Below are the code and all the weights of a small trained network. Each question names an input and a class and asks about switching units off, where a switched-off unit gives its printed mean instead of its output.

import numpy as np


def w(rows, s, z=0):
    codes = np.array(rows[::2]) - 128.0
    scale = np.full(codes.shape[1], s)
    scale[-1] = z or s
    return codes * scale


def f(y):
    return np.maximum(y, 0)


def log_softmax(a):
    a = a - a.max(-1, keepdims=True)
    return a - np.log(np.exp(a).sum(-1, keepdims=True))


def net(x, mask):
    res = np.array(x, float).reshape(1, 3) / 4 @ E
    y = f(res @ A[0][:, :-1].T + A[0][:, -1])
    res = res + np.where(mask, y, B[0][:, -1]) @ B[0][:, :-1]
    return log_softmax(res[-1] @ U[:, :-1].T + U[:, -1])


A, B = {}, {}
E = w([
[46,7,170],'x0',
[193,74,226],'x1',
[127,130,130],'x2',
],0.012)
A[0] = w([
[160,108,178,102],'N0',
[204,167,91,70],'N1',
[103,142,189,97],'N2',
[73,93,128,135],'N3',
[150,176,119,21],'N4',
[150,122,146,14],'N5',
[142,82,177,123],'N6',
[97,83,129,145],'N7',
[194,183,145,141],'N8',
[87,111,112,115],'N9',
[254,96,143,89],'N10',
[78,107,86,85],'N11',
[230,122,127,130],'N12',
[149,111,139,27],'N13',
[78,124,145,28],'N14',
[92,151,66,3],'N15',
[151,196,125,150],'N16',
[115,156,80,121],'N17',
[133,160,147,123],'N18',
[97,59,136,162],'N19',
[137,72,143,137],'N20',
],0.018,0.0037)
B[0] = w([
[90,217,109,203],'N0',
[172,159,116,244],'N1',
[86,147,84,165],'N2',
[185,216,115,212],'N3',
[169,150,152,192],'N4',
[92,254,145,147],'N5',
[89,180,34,221],'N6',
[226,179,135,207],'N7',
[197,111,98,246],'N8',
[167,128,85,177],'N9',
[28,177,123,246],'N10',
[107,227,47,191],'N11',
[151,148,41,226],'N12',
[106,160,124,147],'N13',
[233,185,173,165],'N14',
[111,178,128,199],'N15',
[181,138,103,235],'N16',
[74,167,110,199],'N17',
[102,160,105,162],'N18',
[212,178,105,243],'N19',
[171,141,42,206],'N20',
],0.0069,0.012)
U = w([
[161,98,52,237],'0',
[254,135,128,30],'1',
[78,188,110,62],'2',
[172,152,218,250],'3',
[121,40,179,84],'4',
[96,51,181,94],'5',
],0.01,0.011)

Each question gives the input, the list of numbers given to net, and the class t.
The units are the neurons (one row each of A and B). Each row of codes is followed by its name. A weight is (code - 128) times the scale printed after its matrix; where a second scale follows, it is the last column's (A, B and U).
mask holds one flag per neuron, in row order. A switched-off neuron (its flag False) gives its mean, the last column of its row in B, instead of its output. The means were averaged over made-up inputs and are rounded, as every weight is.
A unit's drop is (log p(t) with every unit on - log p(t) with that unit switched off) / (log p(t) with every unit on - log p(t) with every unit switched off).
The circuit of an input: a set's keep is (log p(t) with only the set's units on - log p(t) with every unit switched off) / (log p(t) with every unit on - log p(t) with every unit switched off). Starting from the 12 units with the biggest drops (on a tie, the unit counted first), units are removed one at a time, each time the one whose removal leaves the highest keep (on an exact tie, the one counted first), for as long as the keep stays at least 0.8.
circuit, biggest first: the units of the circuit, biggest drop first
k most important neurons: the k neurons with the biggest drops, biggest first
drop when u is switched off: that unit's drop, to one decimal
input [-3,0,3], class 3: circuit, biggest first -> [N6 N20]
input [7,6,-5], class 1: circuit, biggest first -> [N19]
input [-3,-1,3], class 3: circuit, biggest first -> [N6 N20]
input [1,7,-1], class 2: circuit, biggest first -> [N10 N0]
input [-2,0,2], class 3: circuit, biggest first -> [N6 N20 N11]
input [5,8,-3], class 2: circuit, biggest first -> [N0 N6]
input [-3,-2,-1], class 3: circuit, biggest first -> [N6 N20 N12]
input [-5,4,6], class 0: circuit, biggest first -> [N12 N7]
input [-2,0,3], class 3: circuit, biggest first -> [N6 N20 N11]
input [-3,0,1], class 3: circuit, biggest first -> [N6 N20]
input [3,-1,1], class 3: circuit, biggest first -> [N12 N8 N6]
input [7,4,1], class 1: 2 most important neurons -> [N19 N7]
input [4,7,-2], class 2: 3 most important neurons -> [N0 N10 N6]
input [-3,8,-3], class 2: circuit, biggest first -> [N10]
input [1,0,3], class 3: 2 most important neurons -> [N12 N6]
input [-7,-6,-6], class 1: drop when N10 is switched off -> 0.4
input [-3,8,5], class 2: drop when N0 is switched off -> 0.1
input [-4,8,4], class 2: drop when N10 is switched off -> 0.5
